Each row has a name. Each piece below is followed by the name of the row it came from, unless a question asks for something else. Each question is about the rows just above it. Places in a row count from 1.

[ 39  11 -20  32] -> kagem
[ 33 -27   6 -27] -> gasa
[-27 -27  32   6] -> Dor
[ 30  20 -25  52] -> zuta
[-27   7  32 -27] -> suz
[ 39  -4 -11  31] -> fede
[ 32  39 -19  11] -> Leki
[ 34  16 -23  28] -> Gile
[-32 -19  24 -26] -> Puv
[ 30  20 -26  26] -> git
Where in the named rows is [33]?	gasa, 1
Row and place of [16] in the named rows:	Gile, 2
Put [-27 -27   6  32] back in order: which row is it?	Dor
[ 32 -20  11  39] is which row reordered?	kagem
Where in the named rows is [7]?	suz, 2
Put [-20  32  39  11] back in order: which row is it?	kagem
Which row holds these entries in another order? [-27  32   6 -27]	Dor

[28  2  5 -7 -1 34] : Suf
[ 49   4 -27  17   4 -24] : kesev
[ 23  -9 -16  -1  -2   6] : lafo
[ 16  -5 -31   8  -1  -2] : biz
[-27   4  49  20   6   0] : zorar
[-27   4  49 -24   3  17] : Mepi
[  9  -1 -10  15  12 -16] : rofu
[ 17   0 -16   8  -1  -7] : bovuk
[-38  -4  20  -7   1   4] : Gigu
[  4 -27 -24  49  16   4] : zud
[ 19  -9 -16  -1  -2   6] : Mal
[-31] is at row and place	biz, 3
Put [34 28  2  5 -7 -1] back in order: which row is it?	Suf
[-27 -24   3   4  17  49] is which row reordered?	Mepi
Which row holds these entries in another order? [ 5 -7 -1 34 28  2]	Suf
[-27 -24   4   4  17  49] is which row reordered?	kesev

[-44 -29 -46  18 -28  46] -> bep
[ 16  35  25  33 -16 -39] -> zil
[ 15  32   8  24  -7 -22] -> vupi
[-16  35 -39  15  33  25] -> fasam
[ 21  21  12  26  -3 -23] -> Lopod
[-16 -21  -6 -18   2  13] -> Rem
[-28   3  -8 -17 -12   8] -> keni
[ 17  36  18  32 -14 -33] -> Buvir
Row and place of [-14] in the named rows:	Buvir, 5
Put [-39 -16  15  25  33  35] back in order: which row is it?	fasam
Which row holds these entries in another order? [-39  25  16 -16  35  33]	zil
Row and place of [12] in the named rows:	Lopod, 3

[ 53 -24 -59  12  55  23 -31   5  49  -6  -5 -42  13  16  37   6 -35  52
 -54  40  55 -47  39   1 -32 -28 -45  29  47 -28  32   8  -2  11 -20  -8
  32  24  40  18  16 -55  58  50 -37 -12 -29  21  51   0  19  54 -24  18
 -41 -50  41  14 -48   9 -25]  Tuke
[-37 -28 -24  18  40 -42  19  53  -5  58  16  18  23  29 -20  50  32  47
 -24  24  39 -50 -25 -48 -41   6 -55  51   1  11 -32 -29  52  -6  54  12
   5 -35 -59  40 -28  41  14 -47  55 -31 -12 -54  49  12  55  16   8  -8
  37   0  -2  21 -45   9  32]  dov
[-32  29  54  10 -50  14  17 -30  43   7  48  46   1  29  25  -1 -38 -40
  58  25  47 -54 -57 -19  -1 -54  48  48  43  40  41 -60 -48   3 -43  31
  27  58 -45  28  47 -40   7  51  48 -59  44  11 -30  51  57 -46  35   2
  45  39 -23  10 -53 -18  52]  bove
Which row holds these entries in another order? [ -8  37  49 -50 -35 -47  -6  21 -48 -59   8  18   9  54 -54  55  50  40
 -45 -28  24  18 -42 -12  14  53   6 -41  11  55  12 -31  40  16 -24  -2
 -55  32 -25 -32   0 -37  29  16 -29  58  51  12 -28  19   1 -20  39   5
  52  47 -24  41  -5  23  32]	dov
Put [ 25  41  51  25  17  -1  47  27 -32 -43 -19 -50  40 -45  -1 -23   2  51
   1 -54  58  58 -40 -59 -30  11 -57  48 -53  31  43  43  35  52  29  48
  14 -46  45  29  39   7   7 -40  46 -18  44 -54  10 -48  28 -38  54   3
  48 -60  48  57  47 -30  10] back in order: which row is it?	bove

[ -1 -18 -20  30 -17 -18  11  23  25   1   7  39  17 -20  26  -9   4 -14
  30  -1 -17 -17 -30  32  -4 -13 -10  46 -23  14  -4   2  -3  11   9   6
  -1 -12 -25   6  10  16 -18  24 -29 -38  -7  12   8 -13 -24 -25 -14  12
 -31  -3 -19 -52 -34   4  -2  29   8 -29] -> Livoz
[  8  -2 -12  24   6 -27  12  40  13  11  -4  21   4 -22  37  -2   1  -9
  35   5  -8  -3 -35  35  -1 -30  -8  24 -21   9 -22  -2 -14 -11  10   9
  -1  23   8   6   9 -32 -10  -5  28  -3 -42 -21  -3  -6   1  -6 -12  -1
  -3   9   6 -43 -38  15   7  16   9   5] -> poz
[ -2  -5 -21  27  -3 -24  15  34   9   4  -5  19  -8 -23  25  11   5 -21
  37  -4   6   1 -32  49   7 -24 -15  32 -32   8   0  -2  -3   2   6   9
  -8 -24 -16   0  38  28 -14  34  -7 -20 -16   1  -4  -4 -32 -27 -20   0
 -32 -20  -6 -40 -38  -5   0  21   0  -6] -> Veg
[  9  24 -30   9 -22  13   8  -1  35  -1 -12 -32  -2 -43   1  -9   6  -3
  21   8  -2   6 -35 -22  12  37  28  -3  15  27 -21  16  -1 -21 -27   6
   7  -6  40  24  11 -14 -10  -8   5   1  -5  23   9  -3  10  -4   5 -42
  -3  35   4   9  -8 -11  -6 -12  -2 -38] -> Dulu
[  9  -5 -16 -12  -3  21 -28   8   0 -26  20  24  -7   0   9  -9  24 -20
  18 -19  28 -18  -3  -9 -16  16 -12   7 -48 -14  17 -15  32 -16 -10  -6
  52 -29 -34  33  -3 -43 -17 -23 -19   1   0   6   6 -10  -5 -20  20 -16
  31  12  -4   0 -15 -13  43  11   1 -41] -> Bepig
[  6  -3 -20  20   0 -18   1  43  21   0   8  28 -17 -19  31   6   0  -7
  18  11 -16 -16 -29  52  -9 -15 -15  32 -28  -3 -10  -4 -16 -10  16  20
   8  -5 -12  12  17  24  -6  24 -14 -26   1  -5  -3 -16 -20 -23 -19   0
 -48 -13 -34 -41 -43   9  -9  33   9 -12] -> Radi
Put [-15  -7  -6  20  -3 -41  24  -9  -5  20  -9  43   6 -20 -16 -10  -3 -17
   8  32  -5 -19   8 -43  -3 -20 -19 -48 -16 -12   0   1   0 -18  18  28
  12  -4  11   0 -12  33  31   1 -29 -26 -10 -23   6 -13   9   9  21 -16
  16 -34 -15 -16   0 -14  52 -28  24  17] back in order: which row is it?	Radi
Which row holds these entries in another order? [-41   1  11  43 -13 -15   0  -4  12  31 -16  20 -20  -5 -10   6   6   0
   1 -19 -23 -17 -43  -3  33 -34 -29  52  -6 -10 -16  32 -15  17 -14 -48
   7 -12  16 -16  -9  -3 -18  28 -19  18 -20  24  -9   9   0  -7  24  20
 -26   0   8 -28  21  -3 -12 -16  -5   9]	Bepig
The row with [ -2  -5 -21  27  -3 -24  15  34   9   4  -5  19  -8 -23  25  11   5 -21
  37  -4   6   1 -32  49   7 -24 -15  32 -32   8   0  -2  -3   2   6   9
  -8 -24 -16   0  38  28 -14  34  -7 -20 -16   1  -4  -4 -32 -27 -20   0
 -32 -20  -6 -40 -38  -5   0  21   0  -6] is	Veg
Which row holds these entries in another order? [  5   9  16   7  15 -38 -43   6   9  -3  -1 -12  -6   1  -6  -3 -21 -42
  -3  28  -5 -10 -32   9   6   8  23  -1   9  10 -11 -14  -2 -22   9 -21
  24  -8 -30  -1  35 -35  -3  -8   5  35  -9   1  -2  37 -22   4  21  -4
  11  13  40  12 -27   6  24 -12  -2   8]	poz

[ 21 -14 -14 -28   0 -21  -1  -9 -30] = lozar
[-12  27   5  12   4 -37 -21 -12  25] = tivuf
[ -6 -10  17  18  24  16 -42   1  34] = Sen
[ 13 -34 -11 -16   0 -11  17   7 -21] = dufe
[-14  21 -21 -14  -2  -9 -28 -30   0] = rapu
[-12  27   5  12   4 -37 -21   0  25] = Nat
[ -6 -10   6  18  24  16 -42   1  34] = sufem
Where in the named rows is [6]?	sufem, 3
Put [-21  -1  -9 -30  21 -14 -14 -28   0] back in order: which row is it?	lozar
Where do [-12  27   5  12   4 -37 -21 -12  25] appear?	tivuf

[-56 -25 -11 -57] = zogof
[-11 -57 -57 -25] = pezus
[-57 -24 -35 -10] = sitef
Where in the named rows is [-56]?	zogof, 1
Put [-25 -11 -57 -57] back in order: which row is it?	pezus
[-57 -11 -25 -56] is which row reordered?	zogof
Put [-25 -57 -57 -11] back in order: which row is it?	pezus
Row and place of [-35] in the named rows:	sitef, 3
[-57 -56 -25 -11] is which row reordered?	zogof

[ 44 -19  27  -6] -> kuvom
[ 44 -22 -21  -2] -> Puf
[-28  18 -31  -5] -> binod
[ 45 -19  17  -7] -> duk
[-41  16  45  15] -> zulal
[-32  19 -31  -2] -> Nodi
[ 45 -21  28  -5] -> barid
[ 44 -18  26  -7] -> gera
[-41] is at row and place	zulal, 1
Row and place of [16] in the named rows:	zulal, 2
[-22] is at row and place	Puf, 2
Where in the named rows is [26]?	gera, 3

[  6  -8  14 -29   4  12  -7  -4   8  -1  -4  15   0  12   6  -6   9  14
   8  -5 -28  -9  -2  20  -7  12 -28   1  13 -16  -5   4 -21  -1 -16   0
  11  10   9   7 -21  -3  -3  -7   3   2  -8  -5  -7  10   3  -9] -> rubun
[-59 -44   6   7  -8 -16 -13  42  -1  17  17 -11  16   1  17 -53  27  -2
  -3   1 -54 -15  12 -14  20 -15  30  -8 -34 -19  30 -15  13   4  22  25
 -36 -11  -7   8  14  27 -17 -10  24 -39   9 -19  -6  23   0  25] -> Gure
[-11  16 -26  53  -7 -24  13   7 -15   3   7 -28   0 -25 -12  13 -17 -28
 -16   9  52  19   3 -39  14 -23  55  -1 -24  32  10  -8  38   1  34  -1
 -23 -19 -17 -14  41   5   7  14  -6  -4  14  10  13 -18  -5  18] -> miza
[ 12 -17  27 -54   8  25 -55  -8  16  -3  -8  30   0  27  13 -13  17  30
  17 -10 -53 -19  -3  42 -14  23 -59   1  25 -34 -11   9 -39  -1 -36   1
  -2  -1   0  -1   1   0   0   1   0   0   0   0   1  -1   0   1] -> mulo
[  4  -5  10 -17   3   8  -5  -3   5  -1  -2  11   0   9   4  -5   5  11
   6  -3 -17  -6  -1  14  -5   7 -20   0   8 -11  -4   3 -13   0 -12   0
   8   7   6   5 -15  -2  -2  -5   2   1  -6  -4  -5   7   2  -6] -> Kibu
[ 12 -17  27 -54   8  25 -15  -8  16  -3  -8  30   0  27  13 -13  17  30
  17 -10 -53 -19  -3  42 -14  23 -59   1  25 -34 -11   9 -39  -1 -36   1
  24  22  17  14 -44  -6  -7 -15   7   4   0 -11 -15  20   6 -19] -> muv
[ 12 -17  27 -54   8  25 -15  -8  16  -3  -8  30   0  27  13 -13  17  30
  17 -10 -53 -19  -3  42 -14  23 -59   1  25 -34 -11   9 -39  -1 -36   1
  24  22  17  14 -44  -6  -7 -15   7   4 -15 -11 -15  19   5 -19] -> Rolek
[ 10 -14  23 -47   6  20 -12  -6  13  -2  -7  24   0  21  10 -11  15  24
  13  -9 -46 -17  -3  34 -12  20 -47   1  22 -29  -9   7 -34  -1 -31   1
  19  17  15  12 -35  -5  -6 -12   5   3 -13  -9 -12  16   5 -15] -> Gim
[ -4   6 -10  19  -3  -9   5   2  -5   1   3 -11   0  -9  -4   5  -6 -11
  -5   3  20   7   1 -14   5  -8  19   0  -9  12   4  -3  14   0  12   0
  -8  -7  -6  -5  16   2   2   6  -2  -1   5   4   4  -7  -2   6] -> suma
Where do [ 12 -17  27 -54   8  25 -15  -8  16  -3  -8  30   0  27  13 -13  17  30
  17 -10 -53 -19  -3  42 -14  23 -59   1  25 -34 -11   9 -39  -1 -36   1
  24  22  17  14 -44  -6  -7 -15   7   4   0 -11 -15  20   6 -19] appear?	muv
Put [ -6   2   7  -5  -4  -6   1   2  -5  -2  -2 -15   5   6   7   8   0 -12
   0 -13   3  -4 -11   8   0 -20   7  -5  14  -1  -6 -17  -3   6  11   5
  -5   4   9   0  11  -2  -1   5  -3  -5   8   3 -17  10  -5   4] back in order: which row is it?	Kibu
Which row holds these entries in another order? [ 20   6 -19  12 -17  27 -54   8  25 -15  -8  16  -3  -8  30   0  27  13
 -13  17  30  17 -10 -53 -19  -3  42 -14  23 -59   1  25 -34 -11   9 -39
  -1 -36   1  24  22  17  14 -44  -6  -7 -15   7   4   0 -11 -15]	muv
q: [ 12 -17  27 -54   8  25 -15  -8  16  -3  -8  30   0  27  13 -13  17  30
  17 -10 -53 -19  -3  42 -14  23 -59   1  25 -34 -11   9 -39  -1 -36   1
  24  22  17  14 -44  -6  -7 -15   7   4 -15 -11 -15  19   5 -19]	Rolek
Where in the named rows is [-55]?	mulo, 7
Which row holds [  4  -5  10 -17   3   8  -5  -3   5  -1  -2  11   0   9   4  -5   5  11
   6  -3 -17  -6  -1  14  -5   7 -20   0   8 -11  -4   3 -13   0 -12   0
   8   7   6   5 -15  -2  -2  -5   2   1  -6  -4  -5   7   2  -6]?	Kibu

[ 21  34   0  15  -6  -4  14  17   1  17 -22  -7  31 -23  32 -16  15  18
  43] = gibu
[-14 -19  25  18 -33   4 -24  15  15   0   2   5  28  18  -2  17  23 -16
   0] = filav
[ 14  -7  17  17  15   0 -15  32 -23   1  -4  21  32  18 -16 -22  43  15
  34] = zatup
[-13  -7  21   0  27  -7  -7 -46  -6 -16   5  -6 -10  -2  -7  35 -10  16
 -24] = kub
[-24 -13  -7  21   0  27  -7  -7 -46  -6 -16   5  -6 -10  -2  -7  35 -10
  16] is which row reordered?	kub
[-19 -16   0  15  18  -2  15 -33  23  18 -24   2  28   5   0 -14  25   4
  17] is which row reordered?	filav
[ 15  34  14  -7  17  17  15   0 -15  32 -23   1  -4  21  32  18 -16 -22
  43] is which row reordered?	zatup
Which row holds [-14 -19  25  18 -33   4 -24  15  15   0   2   5  28  18  -2  17  23 -16
   0]?	filav
Row and place of [35] in the named rows:	kub, 16

[  8 -50  26 -17 -10 -26  35   8  30  16] = bavaz
[-11   6   7  50  -1  31  17 -18  55  25] = tebod
[  8 -10   7  35  16 -50 -17 -26  26  30] = pobi
[-50 -26 -17 -10   7   8  16  26  30  35] is which row reordered?	pobi
Where in the named rows is [6]?	tebod, 2
Put [ 30  26 -26 -17 -50  16  35   7 -10   8] back in order: which row is it?	pobi

[ -5 -13  -2 -41  -7  -8 -32  -3 -15   2  30  17 -15  12  27  -4]  mumun
[ 23  14  -8  19 -33 -13 -14 -37 -24 -12  33 -34   7 -22   6 -38]  fako
[ -9  17  16   2 -23  -8 -16   9  11 -11  21 -10 -30 -27   4 -14]  Tufe
[ 15 -17 -13 -30   2  14  20  20  10  -9  31  22   1  -2  -4 -25]  Netu
[  7 -12 -10  10  12  49 -13   0   6  11 -21  -5   2   7   7   5]  venil
[  1  16  -5   0 -25 -18  11  26  17  10 -10   8  18 -21   6  26]  Gedut
[-13  17  20   4 -16   8 -19   6  -5 -24  -9 -23 -27 -36   8 -11]  dadut
Row and place of [23] in the named rows:	fako, 1
Where in the named rows is [30]?	mumun, 11
Which row holds these entries in another order? [ -4  27  12 -15  17  30   2 -15  -3 -32  -8  -7 -41  -2 -13  -5]	mumun
Which row holds these entries in another order? [-10   8  18 -21   6  26   1  16  -5   0 -25 -18  11  26  17  10]	Gedut
[-30 -27 -23 -16 -14 -11 -10  -9  -8   2   4   9  11  16  17  21] is which row reordered?	Tufe
Row and place of [5] in the named rows:	venil, 16
Which row holds [ 23  14  -8  19 -33 -13 -14 -37 -24 -12  33 -34   7 -22   6 -38]?	fako

[-43   3  -5   0  43  46   1 -12 -43 -43  43 -44  44  39   0  43 -37 -44
  36   0  43 -43   1   0  44   1 -44  43  43   2  37 -43   0  -8   0  -1
  43   6 -43   0 -44  44  43 -43 -42  43   0  14] = suko
[  0  -5   2 -43  43   1  48  -2 -43 -42   0   0  -5  37  43  43  -1   0
   1 -46  43 -44 -43  44  43   1   0   0   0  44  -1 -44   0   8   0   3
   0 -45   2   0  -1  43  43 -44 -44   0   0 -46] = Vaf
[ 44   0   1 -46   0 -46  -2   3  43 -44 -44 -44  48  44   8   0  -1  -1
  37   0 -43   1   0   2   0  -3  -1 -42  43 -43   0  -5 -45  43   0   0
   0  43   0  43   2   0  -5  43  43 -44   3   0] = Bozip
[-44   0  44  -5  -1  43  -1 -43   0   8   0  43 -43 -42  44  43   0   0
  -1   1  -2  48   0 -44  43 -44   0   0 -46  43   1 -44  -5  43 -43   0
 -46  37   0   2   2   0   0   0   3   1  43 -45] is which row reordered?	Vaf
Where in the named rows is [14]?	suko, 48
q: [  0  -5   2 -43  43   1  48  -2 -43 -42   0   0  -5  37  43  43  -1   0
   1 -46  43 -44 -43  44  43   1   0   0   0  44  -1 -44   0   8   0   3
   0 -45   2   0  -1  43  43 -44 -44   0   0 -46]	Vaf

[27 43 20  8] = nunof
[27 43 20  2] = gubu
[23 40 31  3] = Kilib
[27 37  9 25] = tumun
[27 37 10 24] = zameb
[41 42 22  7] = Zomu
[22 43  7 41] = zum
Where in the named rows is [40]?	Kilib, 2
Which row holds these entries in another order? [ 7 22 42 41]	Zomu
[24 27 37 10] is which row reordered?	zameb
Put [37  9 25 27] back in order: which row is it?	tumun
Row and place of [23] in the named rows:	Kilib, 1

[11 24 40 10 -7] -> fodi
[-27  23 -36  22  57] -> fus
[-27  23 -36 -23  57] -> por
[ 57 -27 -37 -23  23] -> pamil
Put [-27  23 -23 -36  57] back in order: which row is it?	por
Which row holds these entries in another order? [-36 -27 -23  23  57]	por

